In the rows, zero is written as 128.
[117 122 153 133 103 123 131 129 103 129 152 129 149 117 118 131 109 121
 111 137 146 121 130 158 121 143 131 147 126 113 144 131 135 104 115 150
 140 116 123] | Z_347
[ 93 123 127  96 122 118 142 147 129 132 161 131 142 104 122 149 115 126
 136 130 153 141 143 143 126 118 126 173 122 132 161 130 112 125 140 124
 147 145 132] | Z_240
[139 125 144 126  98 126 135 120  94 138 132 137 148  98 125 129 119 126
 109 132 141 112 130 161 106 159 121 152 155 103 142 122 137 106 118 134
 122 112 132] | Z_571
[129 131 149 126  89 133 126 135  98 133 136 133 148 107 118 117 129 117
 118 137 145 121 142 162 115 142 130 135 144 103 149 130 136 109 118 137
 152 112 133] | Z_753
[125 107 101 113 119 113 102 147 130 166 130 132 121 139 120 139 139 125
 133 116 118 131 109  98 133 112 129 128 149 147 116 126 124 121 141 156
 149 126 102] | Z_753
[129 121 129 114 132 112 133 121 145 147 159 109 131 115 140 129 113 108
 125 112 131  96  90 109 109 111 116 138 134 123 132 127 139  80 154 142
 119 140 124] | Z_845
[142 122  95 114 135 113 132 118 129 111 116 119 136 149 150 142 127  91
 126 108 112 142  76 106 117 130 107 144 177 134 126 131 118 113 157 137
 136 130 107] | Z_655
[ 79 105  85  69 103 118 157  78 132 140 110 156 182 164  71 160 126 108
 146  85 105 135  76  97 128 125 134 156  88 184 126 109 132 149 163 153
 123 143 140] | Z_123
[162 144 131 136 134 125 121 139  89 147 125 152 147 127 149 113 121 126
 147 156 136 109 109 147 134 114 113 129  79 122 138 125 119  94  97 124
 164 111 140] | Z_770
[197 121 149 173 139 138 109  98 135  66 140  92 106 132 129 169 118 114
 135 140 138 109 138 143 100 126 117 167 173 156 110  75 104 167 101  96
  94 149 157] | Z_749
[156 118  45 119 182 132 172 122 116  70 134 173 166 120 115 150 145 102
 131  91 110 155  72 118 147 151  79 183 137 178 152 114 127 125 191 149
 127 184 100] | Z_557
[121 127 142  92 123 113 157 140 144 113 155 126 144 124 127 131 120 113
 135 121 136 132 131 157 122 105 142 141 122 146 138 126 116 146 140 143
 132 143 136] | Z_753
[133 125 134 124 134 138 141 134 102 173 145 165 169 115 135 127 129 124
 139 150 130 115  98 116 129 119 109 134  97 111 154 111 141  76 126 149
 128 114 135] | Z_886
[124  98 123 105 106  98 184 138  96 130 192 182 127 117 120 129 135 139
 118 146 131 122 130 138 153 113  96 166 124 140 119  98 157  79 252  89
  90 148 115] | Z_753
[ 61 115  64 115 180 145 133 111 139 162 116 130 143 130 104 148  97 106
 116 116 141 158  75  46 128 139 104 156 133 148 158 115 124  73 178 181
 147 169 149] | Z_845
[114 123 142 123  95 130 133 142 104 132 143 131 147 100 121 129 120 124
 111 133 151 123 149 156 101 150 125 163 140 103 155 122 134 110 134 118
 128 113 127] | Z_240
[113 128 127 112 117 125 121 118  76 159 146 147 149 111 150 139  99 124
 146 128 123 112 112 133 140 108 111 132 107 117 131 135 136  79 125 108
 130 101 155] | Z_845
[131 128 121 119 107 132 119 144 104 164 151 165 140 113 157 131 123 127
 112 154 116 113 113 129 112 117 103 148  78 129 138 128 128  87 126 150
 145 100 119] | Z_347
[152 130 103 117 117 130 127 124  86 172 123 175 154 142 158 120 124 150
 134 148 129  99 115 122 121 114  95 121  79 103 131  90 113  97 116 134
 132  89 147] | Z_571
[ 71 121  93  98 133 146 185  86 146 162 148 168 125 164  95 136 161  96
 147 110 145 104 109 109 152 162 131 149 130 106 176  83 155  93 161 138
  96 112 133] | Z_123
[134 127 143 129 101 127 131 139  96 129 130 142 143 109 116 121 124 128
 116 133 136 117 143 159 112 149 119 136 150 107 148 122 130 106 127 122
 140 115 127] | Z_753
[148 136 138 129 119 133 118 145  85 159 149 154 129 119 152 125 124 117
 145 145 117 113 132 158 136 124 126 140 116 121 134 134 117  76  98 141
 136 112 123] | Z_770
[109  90  46 116 128 113 152 116 129 145 157 129 139 127 101 166 143 107
 141 108  95 114 108 107 124 108 132 175 112 168 136 104 175 115 192 118
  92 148 121] | Z_886
[100 119 143 106 117 121 148 142 136 135 162 125 144  96 122 150 117 128
 112 126 139 141 145 148 105 111 148 157 130 139 154 134 122 117 149 124
 130 135 122] | Z_655
[ 85 102 208  96  97 126 169 127 144 165 205 104 105 166 120 141  74  90
 161 148 178  91  91 156  93 118 142 200 102 130 177 116 112  93 163 133
 113 133 132] | Z_886
[111 116 135 105 124 117 153 134 135 115 163 105 143  85 117 145 105 127
 132 143 132 130 122 150 117 106 137 163 149 140 143 145 126 130 130 128
 133 134 122] | Z_749
[133 102  74  98  91 101 114 146 135  95 110 127 149 145 117 160 118 111
 121 112 108 136 100 104 112 110 115 124 164 154 120 127 106 139 158 130
 184 113 118] | Z_753
[112 119 140 102 136 110 157 118 136 145 146 131 157 112 134 131 105 122
 135 129 139 134 129 149 128 115 151 144 118 134 149 149 135 125 134 131
 136 140 136] | Z_571
[252 129 137 191 133 136 144  52 136 142 166 154 147 127 109 122 162 132
 108 142 120  90 135 160 120 118 134 194 139 101 154 126 144 143  67 120
 134 177  93] | Z_749
[164 121 114 153 185 144 171 114 130  80 181 141 144 142 102 136 168  99
 105 104 157 121  92 124 120 159 101 156 123 149 151  76 173  97 195 149
  86 167  97] | Z_749
[158 137 111 103 128 129 130 135  80 172 126 159 140 118 159 127 130 130
 124 131 127 120 108 131 132 114 109 154  76 129 121 113 130 102 121 119
 138 121 136] | Z_240
[132 119  99 135 117 111 100 152 118 129 135 126 124 110 155 152 141 104
 104 130 123 121  92 102 105 119  77 131 125 135 109 124 136 114 144 162
 138 102 118] | Z_749
[177 136 134 105 103 181 144 111 131 102 146 167 161 167 105 132 137 115
  96  95 136 132 114 152 112 137 140 189  72 161 164  96  78 153 108 134
 167 161 130] | Z_123
[ 96  94 107 150 143 127 167 133 134  90 154 126 135 132  56 164 113 101
 129 123 167 118  81 120 109 156 122 185 133 162 162  95 144 119 182 130
 121 146 117] | Z_770
[120 129 142 139 109 132 138 134  98 139 139 133 146  91 121 119 113 120
 119 130 143 117 131 150 102 152 117 153 158  96 153 136 128 101 130 127
 116 114 131] | Z_845
[128 122 109  95 118 119 160 127 127 142 142 131 152  97 132 142 119 117
 130 137 139 139 124 140 130 114 143 167 142 130 148 134 120 129 138 122
 146 146 139] | Z_571
[128 126 150 131  98 127 145 130 101 141 132 131 150 105 115 121 121 121
 135 141 150 122 142 160 124 151 137 142 146 103 154 127 132 107 122 132
 130 104 134] | Z_886
[ 49 147 185 102  88 139 135 180 154  91 139 156 110 157 120 139 173 102
  52 109 127 162 112 127 138 157 105 116 106 149 128 129 150 166 206 101
 112 151 153] | Z_557
[ 99 136  84  97 105 142 159 110 123  72 153  92 149 166  61 145 112  90
 136 153 155 153  72 141 126 136 146  96  71 157 146 130 106 101 175 172
 144 116 117] | Z_123
[138 117  97 140 146  97 109 152 134 129 106 110 150 137 121 138 115 128
 142 141 125 136 106 100 119 109 130 110 160 138 108 114 110 136 113 154
 142 124 129] | Z_770
[228 150 132 140  85 154 145 124 121 101 122 120 167 158  98  95 149 173
 160 175 171 136 114 123 108  91 154 138  75 136 136  93  68 153 165  74
 165 153 107] | Z_426
[ 94 135  96  80 196 121 173 116 155  77 151 112 168 155  96 165 144  81
 144 124 132 171  64  94 120 129 129 104 109 197 152 105 153  78 229 147
 106 182 125] | Z_655
[140 122 116 158 141 120 138 109 139 115 110 128 147 128 133 109 122 132
 119 122 122 128 110 109 122 130 101 114 131 125 121 139 141 134 152 152
 139 163 123] | Z_557
[112 124 130 102 130 118 155 117 128 137 163 119 150  96 116 133 104 122
 130 121 164 138 120 144 135 117 149 161 107 139 141 126 124 121 147 139
 120 128 129] | Z_123
[ 97 126 136 107 119 114 153 133 141 153 161 118 134 112 143 136 109 117
 131 130 135 133 137 135 123 105 144 160 114 128 145 148 121 121 141 136
 132 149 121] | Z_347
[ 93 126 134  86 189 139 145 153 142 123 181 103 166 117 100 121 166 131
 124  82 173 130  74  98  96 140 111 144 120 169 153  65 176  89 192 197
 112 186 106] | Z_655
[115 129  75 124 142 109 177  99 130 135 138 131 119 150  64 161 162 103
 121 131 159 133  91 121 154 135 131 147  93 142 129  86 143 152 160 134
  97 159 147] | Z_123
[111 134  75 124 117  95 126 118 128 158 109 112 136  96 127 143 111 115
 129 141 124 133  93  97 112 116 128 130 146 126 116 152 146 122 136 148
 138  99 124] | Z_770
[154 131  86 124 116  99 124 104 130 103 113 130 150 161 132 122 134 125
 150 131 132 139 102  94 140 103  96 106 144 129 111 120 112 143 167 133
 164 133 125] | Z_753
[ 86 124 162  64 114 125 117 126 157  87 182 112 155 201 112 132 130 117
 156 124 106 119  69 144 169  82 142 158 116 150 168 134 132 146 132  46
 157 135 125] | Z_749
[139 147 139 117 123 132 136 124  73 172 141 155 143 123 143 129 117 146
 146 148 142 125 115 152 132 111 132 144  59 121 138 120 131  93 124 115
 117 108 141] | Z_426
[134 125  95 122 111 129 123 144  73 171 126 157 156 140 146 129 134 110
 122 144 122 127 109 129 118 123 100 130  78 122 129 106 125  87 152 161
 120 124 140] | Z_557
[137 139 126 107  96 136 132 136  75 166 126 160 153 102 150 109 134 153
 138 151 122 111 107 137 111 118  93 146 112 102 135 114 112  95 120 125
 130  93 124] | Z_655
[138 117 113 121 124  92 114 117 135 122 145 123 141 127 128 146 118 127
  99 108 147 136  96 114 139 115 127 148 128 138 122 123 154 102 159 147
 154 130 119] | Z_426
[108 161 157  86  90 131 135  71 160  95 137 145 170 164  61 156 132  80
 149 136 131 128  99 140 126 155 152 171 102 158 185 102  87  98 157 107
  79 122 134] | Z_770
[ 93 109  73  91 160 144 176  90 163 102 153 163 148 183  88 138 137 119
 123  93 108 143  67  96 129 133 128 145  97 189 154 115 152 116 205 157
 118 132  87] | Z_655
[155 133  73 132 158  84 120 118 110 125 123 121 136 123 145 156 127 115
 120 145 125 121  89 105 116 123  84 102 140 122 119 122 152  91 140 141
 135 101 123] | Z_749
[130 108 166 162 133 106 157 138 133  65 190 116 155  83  81 135 152 163
 112 107 170 113 130 156 146 124 118 122 171 113 115 113 178 174 125 138
 113 128 100] | Z_749
[ 91 136  64 107 144 154 159  88 164 133 126 128 152  96  74 174 137 108
 116  98  95  99  43  51  90 121 108 141  64 168 155 114 162  79 196 110
  94 165 129] | Z_845
[120 126 148 129 109 129 132 131  97 118 143 126 152 108 123 123 121 131
 113 136 134 124 129 164 108 144 123 139 159 104 146 121 138 105 120 126
 119 103 125] | Z_655
[115 120 125 105 114 122 157 116 141 132 163 130 149 123 121 144 116 128
 138 118 126 127 133 135 131 108 141 152 132 132 148 129 132 130 139 132
 130 140 133] | Z_886
[122 102 109 126 146 131 128 132 126  93 147 116 190 248 125 107 114 102
 143 122 146 124 121 138  68 133 122 123 124 116 159  67 132 147 132 174
 136 134 143] | Z_240
[ 16 126 139 114 137 151  88 134 127 148 156 125 177  92 165 129 117  82
 166  62  73 156 143 135 136 123 138 185 156 136 164 191 151 123 108 159
  98 154 123] | Z_770
[119 129 124 119 114 148 140 140  95 162 120 163 136 141 165 107 135 126
 124 150 107 110 122 136 114 112 105 117  66 115 128 103 123  87 133 136
 116 101 151] | Z_655
[126 128 140 121  99 122 131 138  98 128 134 134 146 115 110 119 123 120
 109 134 140 118 148 173 110 150 132 132 143 109 149 118 137 107 120 140
 137 107 135] | Z_753
[139 110 109 128 147 112 139 126 134 111 109 121 134 153 107 138 153  79
  91 122 104 152 106 137 113 152 138 168 155 176 107 101 155 168 157 145
  76 152 140] | Z_749
[128 135 128 132 110 123 107 114 115 153 144 153 156 130 134 141 118 127
  89 128 141 151  83  94 144 115 113 158  98 128 126 137 126 118 148 135
 142 119 110] | Z_347
[121 125 143 115 127 118 159 145 128 135 158 103 141  87 143 146 115 106
 123 139 141 133 143 153 110 105 149 149 139 119 140 140 129 120 132 124
 117 135 133] | Z_749
[131 123  85 127 123 116 126 114 152 145  96 129 160 148 151 122 124  96
 116 108 116 129  96  93 100 118 116 136 110 127 129 117 120 137 158 161
 113 126 130] | Z_557
[123 126 149 139  92 129 131 131  98 123 134 122 143  99 119 126 121 129
 127 128 143 123 145 169 112 147 142 144 138 109 141 137 145 105 123 136
 132 114 126] | Z_426
[141 102  51 101 208 119 172 107 135 112 173 151 190 173 100 123 149 119
 135 112 127 115 105 146 103 146 126 171 131 158 185  65 190 122 152 169
 118 171 127] | Z_571
[ 68 139 190 212  74 215  99 155 133  71 176 125 112  76 151 147 125  94
  79  93 141 143 171 144 157 126 110 151  54  93 162 188  87 110 118 123
 156 167 119] | Z_347
[105 115 137 102 115 121 141 142 131 119 165 120 151 108 134 136 106 126
 129 137 142 131 134 143 118 107 128 167 132 125 147 124 126 125 139 115
 137 141 137] | Z_240
[134 124 116 136 124 110 109 132  90 171 142 150 145 104 144 127 130 124
 135 177 117 114 118 142 135 106  92 154  96 110 135 126 121  93 107 148
 117 105 132] | Z_749
[118 153 175 128 162 180 170 112 117  84 171 113 180 150 107 141  77 127
 107  84 168 168  96 174 114 126 179 165 118 114 182 134  97 169  92 107
  98 124 114] | Z_655
[146 115 128 108  70 156 101 132 111 199 131 112 116 161 121 116 162  80
 133 148 131 100  92 125 118 110 130 227  84 134 148  90  87 104 126 138
 140 167 132] | Z_749
[154 113  77 107 135  91 117 127 116 129 115 123 145 146 143 143 112 106
 116 110 117 131 114 120 120 129 112 142 151 128 120 115 116  96 133 154
 142 134 121] | Z_240
[145 127  99 104 116 102 106 148 122 128 140 125 137 130 149 153 112 110
 107 107 120 136  94 107 113 117 129 137 156 149 116 135 132 101 156 123
 150 104 105] | Z_770
[143 122 125 134 127 137 139 139  97 170 121 162 141 145 151 111 116 137
 124 145 126 123 125 135 126 118 128 136  82 109 138 119 122  80 125 145
 143 123 134] | Z_426
[169 139 174 137 159  79 147 111 127  83 138  94 156 175  85 110 115 139
 137 138 168 134  82 192 111 155 150 165 196 115 145 112 148 205  90 114
 104 133 121] | Z_426
[ 86 123  80 107 153 101 180  96 130 122 144 100 147  91  97 144 100 110
 159 153 144 124  70 101 134 122 103 168 127 118 168 140 156  66 204  89
 119 167 117] | Z_240
[125 119 144 121  91 126 129 128 100 137 143 126 152 117 135 121 115 118
 122 143 143 115 136 161 102 144 127 142 148 101 146 124 135 102 126 139
 132 109 136] | Z_571
[150 135 117 128 122 132 146 147  94 149 142 161 142 126 146 110 116 138
 141 153 135 106 121 142 125 111 115 130  76 117 137 116 113  84 128 130
 144 103 125] | Z_770
[ 99 123 144 110 121 117 148 139 135 129 147 125 158  97 135 132 114 132
 149 126 140 140 133 142 127 103 145 153 118 131 148 147 134 123 142 132
 147 146 133] | Z_426
